Below are the code and all the weights of a small trained network. Each question names an input and a class and asks about switching units off, where a switched-off unit gives its printed mean instead of its output.

import numpy as np


def w(rows, s, z=0):
    codes = np.array(rows[::2]) - 128.0
    scale = np.full(codes.shape[1], s)
    scale[-1] = z or s
    return codes * scale


def f(y):
    return y / 2 * (1 + np.tanh(0.7978845608 * (y + 0.044715 * y**3)))


def log_softmax(a):
    a = a - a.max(-1, keepdims=True)
    return a - np.log(np.exp(a).sum(-1, keepdims=True))


def net(x, mask):
    res = np.array(x, float).reshape(1, 8) / 4 @ E
    y = f(res @ A[0][:, :-1].T + A[0][:, -1])
    res = res + np.where(mask, y, B[0][:, -1]) @ B[0][:, :-1]
    return log_softmax(res[-1] @ U[:, :-1].T + U[:, -1])


A, B = {}, {}
E = w([
[126,128,130],'x0',
[129,127,128],'x1',
[127,128,128],'x2',
[126,127,125],'x3',
[159,163,1],'x4',
[89,232,140],'x5',
[127,126,127],'x6',
[223,173,155],'x7',
],0.0076)
A[0] = w([
[34,37,186,231],'n0',
[161,73,108,37],'n1',
[36,134,50,51],'n2',
[221,112,169,247],'n3',
[96,180,107,46],'n4',
[134,148,86,54],'n5',
[135,121,143,241],'n6',
[236,162,152,56],'n7',
[131,144,44,109],'n8',
[170,127,93,76],'n9',
[82,148,196,68],'n10',
[112,123,187,45],'n11',
[92,229,154,100],'n12',
[136,123,84,37],'n13',
[81,107,83,110],'n14',
[138,145,87,45],'n15',
[186,157,145,79],'n16',
[153,120,121,254],'n17',
[173,41,135,95],'n18',
[128,146,78,58],'n19',
[191,157,152,71],'n20',
[107,177,145,46],'n21',
[78,111,114,254],'n22',
[194,148,72,143],'n23',
[58,88,101,91],'n24',
[104,116,120,199],'n25',
[223,177,131,63],'n26',
[26,162,100,68],'n27',
[135,59,114,50],'n28',
[125,104,162,99],'n29',
[131,130,216,112],'n30',
[53,241,146,95],'n31',
[110,93,168,45],'n32',
[118,96,183,145],'n33',
[134,94,206,163],'n34',
[117,45,114,122],'n35',
[166,143,57,179],'n36',
[2,103,101,140],'n37',
[179,139,138,57],'n38',
],0.013,0.0057)
B[0] = w([
[131,171,122,254],'n0',
[97,39,58,133],'n1',
[107,108,160,166],'n2',
[177,156,128,222],'n3',
[92,37,104,133],'n4',
[50,59,147,130],'n5',
[191,202,40,183],'n6',
[129,59,172,170],'n7',
[23,161,150,175],'n8',
[56,117,149,137],'n9',
[43,107,104,156],'n10',
[7,70,153,140],'n11',
[203,69,62,177],'n12',
[27,57,137,125],'n13',
[78,138,241,150],'n14',
[48,63,169,128],'n15',
[157,63,169,144],'n16',
[154,215,117,192],'n17',
[114,79,31,169],'n18',
[38,86,178,135],'n19',
[150,52,197,145],'n20',
[130,2,88,128],'n21',
[226,206,154,200],'n22',
[97,153,145,183],'n23',
[172,97,190,158],'n24',
[162,154,132,162],'n25',
[119,80,204,168],'n26',
[155,66,157,157],'n27',
[160,56,105,141],'n28',
[71,88,74,138],'n29',
[33,144,103,177],'n30',
[201,59,27,189],'n31',
[55,66,132,137],'n32',
[75,152,109,170],'n33',
[68,174,124,193],'n34',
[170,110,117,171],'n35',
[64,186,129,195],'n36',
[236,114,187,199],'n37',
[140,55,170,129],'n38',
],0.0061,0.0091)
U = w([
[145,26,17,97],'0',
[157,64,250,46],'1',
[22,133,117,2],'2',
[154,178,100,234],'3',
[152,177,104,203],'4',
[147,178,104,197],'5',
[158,179,101,120],'6',
[149,175,97,97],'7',
],0.016,0.004)

Each question gives the input, the list of numbers given to net, and the class t.
The units are the neurons (one row each of A and B). Each row of codes is followed by its name. A weight is (code - 128) times the scale printed after its matrix; where a second scale follows, it is the last column's (A, B and U).
mask holds one flag per neuron, in row order. A switched-off neuron (its flag False) gives its mean, the last column of its row in B, instead of its output. The means were averaged over made-up inputs and are rounded, as every weight is.
A unit's drop is (log p(t) with every unit on - log p(t) with that unit switched off) / (log p(t) with every unit on - log p(t) with every unit switched off).
The circuit of an input: a set's keep is (log p(t) with only the set's units on - log p(t) with every unit switched off) / (log p(t) with every unit on - log p(t) with every unit switched off). Starting from the 12 units with the biggest drops (on a tie, the unit counted first), units are removed one at a time, each time the one whose removal leaves the highest keep (on an exact tie, the one counted first), for as long as the keep stays at least 0.8.
units of the circuit, in order: the units of the circuit, biggest drop first
top k neurons: the k neurons with the biggest drops, biggest first
drop of u: that unit's drop, to one decimal
input [-4,1,-6,1,-2,4,4,-7], class 1: units of the circuit, in order => [n37, n27]
input [-2,1,6,5,8,2,1,-6], class 2: units of the circuit, in order => [n8, n19]
input [0,2,3,1,-7,-6,-3,0], class 2: units of the circuit, in order => [n34, n30, n33]
input [3,1,-3,4,-5,6,6,-6], class 0: units of the circuit, in order => [n31]
input [-4,7,2,-3,1,8,-3,-3], class 0: units of the circuit, in order => [n31, n12]
input [-7,7,4,6,-2,-4,-2,-6], class 3: units of the circuit, in order => [n0, n22]
input [-1,6,1,-7,5,3,-5,7], class 1: units of the circuit, in order => [n26, n7, n20]
input [-1,-4,-6,0,-1,4,-1,7], class 1: units of the circuit, in order => [n26, n7]
input [3,2,4,6,-2,-5,0,-7], class 1: top 3 neurons => [n37, n24, n14]
input [-6,-7,4,3,-3,-8,5,2], class 0: top 2 neurons => [n18, n1]
input [3,-4,3,4,-6,-8,7,-5], class 0: top 2 neurons => [n18, n28]
input [5,0,-7,6,-7,-5,3,-3], class 2: units of the circuit, in order => [n34, n33]
input [4,5,2,-4,2,2,7,7], class 1: top 3 neurons => [n26, n7, n20]
input [-3,-7,0,6,2,7,-5,4], class 0: top 2 neurons => [n31, n12]
input [-6,-5,-1,-3,2,-8,6,8], class 0: units of the circuit, in order => [n18]
input [7,-7,-6,-2,6,-6,-5,-4], class 3: top 2 neurons => [n22, n31]
input [5,-5,-1,-3,3,0,0,7], class 1: top 2 neurons => [n26, n7]
input [3,-5,-1,-2,-7,-8,6,-7], class 0: top 2 neurons => [n18, n28]
input [3,6,3,-2,4,8,5,-8], class 0: top 3 neurons => [n31, n12, n4]
input [-4,0,4,4,-7,4,1,2], class 2: top neuron => [n30]
input [-7,-8,8,-2,8,6,-7,4], class 2: top 2 neurons => [n8, n36]
input [0,-4,2,-4,8,6,-5,3], class 2: top 2 neurons => [n8, n36]
input [4,3,-3,-1,1,5,-4,-8], class 1: top 2 neurons => [n37, n27]
input [-1,2,8,-1,-4,-3,6,-4], class 4: drop of n0 => 0.1
input [4,2,6,3,-4,-8,-3,0], class 0: drop of n37 => 0.0
